Below are the code and all the weights of a small trained network. Each question names an input and a target symbol and asks about switching units off, where a switched-off unit gives its printed mean instead of its output.

import numpy as np


def w(rows, s, z=0):
    codes = np.array(rows[::2]) - 128.0
    scale = np.full(codes.shape[1], s)
    scale[-1] = z or s
    return codes * scale


def norm(h):
    return h / np.sqrt((h * h).mean(-1, keepdims=True) + 1e-5)


def f(y):
    return y / 2 * (1 + np.tanh(0.7978845608 * (y + 0.044715 * y**3)))


def softmax(a):
    e = np.exp(a - a.max(-1, keepdims=True))
    return e / e.sum(-1, keepdims=True)


def log_softmax(a):
    a = a - a.max(-1, keepdims=True)
    return a - np.log(np.exp(a).sum(-1, keepdims=True))


def net(x, mask):
    ids = ['αβγδεζλμξπτφω'.index(c) for c in x.split()]
    T = len(ids)
    res = E[ids] + P[:T]
    u = 0
    for l in range(3):
        r = norm(res)
        for j in range(3):
            rows = slice(2 * j, 2 * j + 2)
            q, k, v = (r @ M[l][rows].T for M in (Q, K, V))
            z = softmax(np.where(np.tri(T) > 0, q @ k.T / 2**0.5, -1e9)) @ v
            o = O[l][rows]
            res = res + np.where(mask[u + j], z, o[:, -1]) @ o[:, :-1]
        u += 3
        y = f(norm(res) @ A[l][:, :-1].T + A[l][:, -1])
        res = res + np.where(mask[u : u + 4], y, B[l][:, -1]) @ B[l][:, :-1]
        u += 4
    return log_softmax(norm(res)[-1] @ U[:, :-1].T + U[:, -1])


Q, K, V, O, A, B = {}, {}, {}, {}, {}, {}
E = w([
[146,158,114,142,150],'α',
[240,143,128,79,162],'β',
[130,163,151,154,170],'γ',
[123,125,111,168,127],'δ',
[142,146,88,178,134],'ε',
[152,131,192,135,140],'ζ',
[140,135,151,87,128],'λ',
[135,154,93,124,98],'μ',
[139,97,168,125,187],'ξ',
[105,168,135,192,127],'π',
[133,253,104,49,12],'τ',
[136,82,199,98,107],'φ',
[194,93,106,110,194],'ω',
],0.011)
P = w([
[175,190,203,84,141],'0',
[179,188,170,116,124],'1',
[156,185,116,160,119],'2',
[152,148,88,126,111],'3',
[127,121,68,104,112],'4',
[86,140,29,134,134],'5',
[77,139,18,124,158],'6',
[39,123,28,110,130],'7',
[4,100,13,117,122],'8',
],0.0032)
Q[0] = w([
[107,165,14,122,86],'0.h0',
[75,166,117,172,144],'0.h0',
[107,173,45,108,142],'0.h1',
[151,192,83,72,225],'0.h1',
[156,135,157,94,253],'0.h2',
[116,78,112,108,94],'0.h2',
],0.0057)
K[0] = w([
[32,2,200,53,126],'0.h0',
[141,61,127,76,46],'0.h0',
[178,86,110,82,202],'0.h1',
[84,51,51,123,168],'0.h1',
[161,108,63,75,205],'0.h2',
[159,152,170,164,119],'0.h2',
],0.0053)
V[0] = w([
[71,91,155,178,137],'0.h0',
[124,90,136,139,103],'0.h0',
[107,88,48,136,114],'0.h1',
[131,73,61,110,255],'0.h1',
[156,152,117,61,197],'0.h2',
[181,136,121,99,155],'0.h2',
],0.005)
O[0] = w([
[166,182,177,130,220,1],'0.h0',
[78,76,165,115,83,74],'0.h0',
[141,73,48,116,145,56],'0.h1',
[234,74,105,200,82,130],'0.h1',
[143,29,88,138,3,229],'0.h2',
[84,66,156,194,108,226],'0.h2',
],0.0038,0.0033)
A[0] = w([
[123,76,148,48,224,254],'0.n0',
[147,135,155,92,149,12],'0.n1',
[230,229,107,4,191,188],'0.n2',
[196,100,134,193,210,174],'0.n3',
],0.0038,0.0024)
B[0] = w([
[42,97,114,220,33,170],'0.n0',
[98,130,2,58,228,90],'0.n1',
[16,130,136,172,146,254],'0.n2',
[38,113,178,133,57,179],'0.n3',
],0.0042,0.0027)
Q[1] = w([
[88,152,103,68,254],'1.h0',
[116,71,75,160,71],'1.h0',
[95,118,93,205,87],'1.h1',
[81,57,121,164,83],'1.h1',
[148,74,137,74,176],'1.h2',
[149,125,182,84,129],'1.h2',
],0.0072)
K[1] = w([
[119,223,110,144,103],'1.h0',
[104,74,103,126,166],'1.h0',
[198,69,97,105,128],'1.h1',
[181,137,1,105,101],'1.h1',
[53,152,134,149,117],'1.h2',
[85,186,89,160,151],'1.h2',
],0.0083)
V[1] = w([
[154,227,163,4,91],'1.h0',
[12,46,43,137,201],'1.h0',
[28,123,154,191,50],'1.h1',
[64,99,187,127,97],'1.h1',
[90,144,74,159,22],'1.h2',
[166,163,97,148,157],'1.h2',
],0.004)
O[1] = w([
[132,120,84,64,213,138],'1.h0',
[254,156,159,181,21,1],'1.h0',
[38,144,46,235,84,146],'1.h1',
[85,126,127,241,56,105],'1.h1',
[40,52,105,187,111,200],'1.h2',
[35,164,88,84,209,128],'1.h2',
],0.004,0.0033)
A[1] = w([
[48,136,73,145,141,189],'1.n0',
[42,159,254,151,125,57],'1.n1',
[101,65,113,148,104,7],'1.n2',
[98,224,201,121,4,142],'1.n3',
],0.0042,0.0016)
B[1] = w([
[90,67,160,108,116,251],'1.n0',
[142,72,42,58,160,153],'1.n1',
[167,254,155,186,184,142],'1.n2',
[246,122,141,119,105,164],'1.n3',
],0.0053,0.0023)
Q[2] = w([
[115,178,144,203,174],'2.h0',
[105,11,99,173,135],'2.h0',
[95,99,84,190,110],'2.h1',
[149,145,179,196,103],'2.h1',
[21,166,180,107,195],'2.h2',
[180,103,106,97,1],'2.h2',
],0.0067)
K[2] = w([
[112,104,194,73,131],'2.h0',
[118,198,1,95,28],'2.h0',
[118,71,133,185,169],'2.h1',
[192,134,242,150,109],'2.h1',
[151,245,145,120,117],'2.h2',
[161,26,103,213,119],'2.h2',
],0.0085)
V[2] = w([
[127,210,57,110,12],'2.h0',
[131,103,82,253,204],'2.h0',
[122,103,89,64,35],'2.h1',
[128,82,198,138,188],'2.h1',
[166,193,139,60,129],'2.h2',
[198,119,42,128,201],'2.h2',
],0.0063)
O[2] = w([
[100,185,54,119,60,224],'2.h0',
[98,137,153,191,243,91],'2.h0',
[122,2,108,171,152,208],'2.h1',
[136,168,214,112,71,136],'2.h1',
[125,172,123,17,105,3],'2.h2',
[236,94,79,114,253,75],'2.h2',
],0.0063,0.0027)
A[2] = w([
[32,173,106,132,126,201],'2.n0',
[121,81,188,203,169,147],'2.n1',
[88,113,42,254,169,187],'2.n2',
[140,209,94,95,199,2],'2.n3',
],0.0052,0.0029)
B[2] = w([
[163,103,154,35,140,193],'2.n0',
[224,156,147,89,36,164],'2.n1',
[88,35,229,35,170,255],'2.n2',
[2,19,180,166,64,105],'2.n3',
],0.0045,0.0053)
U = w([
[150,127,78,130,178,109],'α',
[230,108,107,32,141,145],'β',
[150,204,133,124,174,95],'γ',
[107,179,136,149,176,60],'δ',
[80,136,119,176,249,118],'ε',
[146,159,190,62,111,87],'ζ',
[135,94,117,97,115,142],'λ',
[45,84,49,103,152,89],'μ',
[150,171,185,212,57,62],'ξ',
[79,190,147,105,164,107],'π',
[132,227,24,91,79,109],'τ',
[122,131,174,83,84,254],'φ',
[254,120,65,228,145,122],'ω',
],0.009,0.0072)

Each question gives the input, a string of symbols that net reads in full, and the target symbol t.
The units are the heads (2 rows each of Q, K, V and O) and the neurons (one row each of A and B). Each row of codes is followed by its name. A weight is (code - 128) times the scale printed after its matrix; where a second scale follows, it is the last column's (O, A, B and U).
mask holds one flag per unit, layer by layer, with each layer's heads first. A switched-off unit (its flag False) gives its mean, the last column of its rows in O or B, instead of its output. The means were averaged over made-up inputs and are rounded, as every weight is.
A unit's drop is (log p(t) with every unit on - log p(t) with that unit switched off) / (log p(t) with every unit on - log p(t) with every unit switched off).
The circuit of an input: a set's keep is (log p(t) with only the set's units on - log p(t) with every unit switched off) / (log p(t) with every unit on - log p(t) with every unit switched off). Starting from the 12 units with the biggest drops (on a tie, the unit counted first), units are removed one at a time, each time the one whose removal leaves the highest keep (on an exact tie, the one counted first), for as long as the keep stays at least 0.8.
units of the circuit, in order: the units of the circuit, biggest drop first
most important unit: the unit with the biggest drop
top k neurons: the k neurons with the biggest drops, biggest first
top k neurons in layer l: the k neurons of layer l with the biggest drops, biggest first
heads that matter: for each layer, one digit per head in row order, 1 if its drop is at least 0.15 and else 0, layers parted by /
input ζ β ξ β β π α, target φ: units of the circuit, in order -> 1.h0, 2.h1
input ζ ε β ξ γ, target ξ: most important unit -> 1.h0
input β β γ, target β: units of the circuit, in order -> 2.h2, 1.n1
input ξ π δ ξ μ, target ξ: heads that matter -> 010 / 100 / 000
input ξ μ α α μ β, target μ: heads that matter -> 000 / 000 / 100
input δ ξ ξ β ε, target ξ: units of the circuit, in order -> 2.h2, 2.h1
input ε φ β τ π λ ω ε, target ω: top 2 neurons -> 0.n2, 0.n1
input ω ω β, target ω: heads that matter -> 010 / 000 / 000
input τ μ ε, target τ: heads that matter -> 001 / 000 / 101
input ξ ξ μ, target ξ: heads that matter -> 000 / 000 / 000
input ζ ζ γ ξ ε, target ξ: heads that matter -> 000 / 100 / 010
input π τ μ ω μ α, target ω: units of the circuit, in order -> 1.h0, 2.h2
input φ β ε, target φ: top 2 neurons -> 0.n2, 0.n0
input β β τ, target β: top 2 neurons in layer 1 -> 1.n3, 1.n0
input μ ω ω ε, target ω: units of the circuit, in order -> 2.h2
input δ τ ε τ β, target τ: top 2 neurons -> 2.n2, 0.n2
input ε ε π β ζ ω γ λ, target ω: heads that matter -> 010 / 100 / 001
input μ τ β β τ ε, target τ: top 2 neurons in layer 1 -> 1.n3, 1.n1
input δ μ β μ β μ ω α μ, target ω: heads that matter -> 010 / 100 / 001
input φ γ β ω, target ω: top neuron in layer 1 -> 1.n0
input ω μ β, target ω: top 2 neurons -> 2.n0, 1.n0
input φ β β ζ μ γ δ, target φ: top 2 neurons in layer 0 -> 0.n2, 0.n0
input ξ γ α, target ξ: top 2 neurons in layer 0 -> 0.n3, 0.n1
input β ω λ, target ω: top 2 neurons in layer 2 -> 2.n2, 2.n0
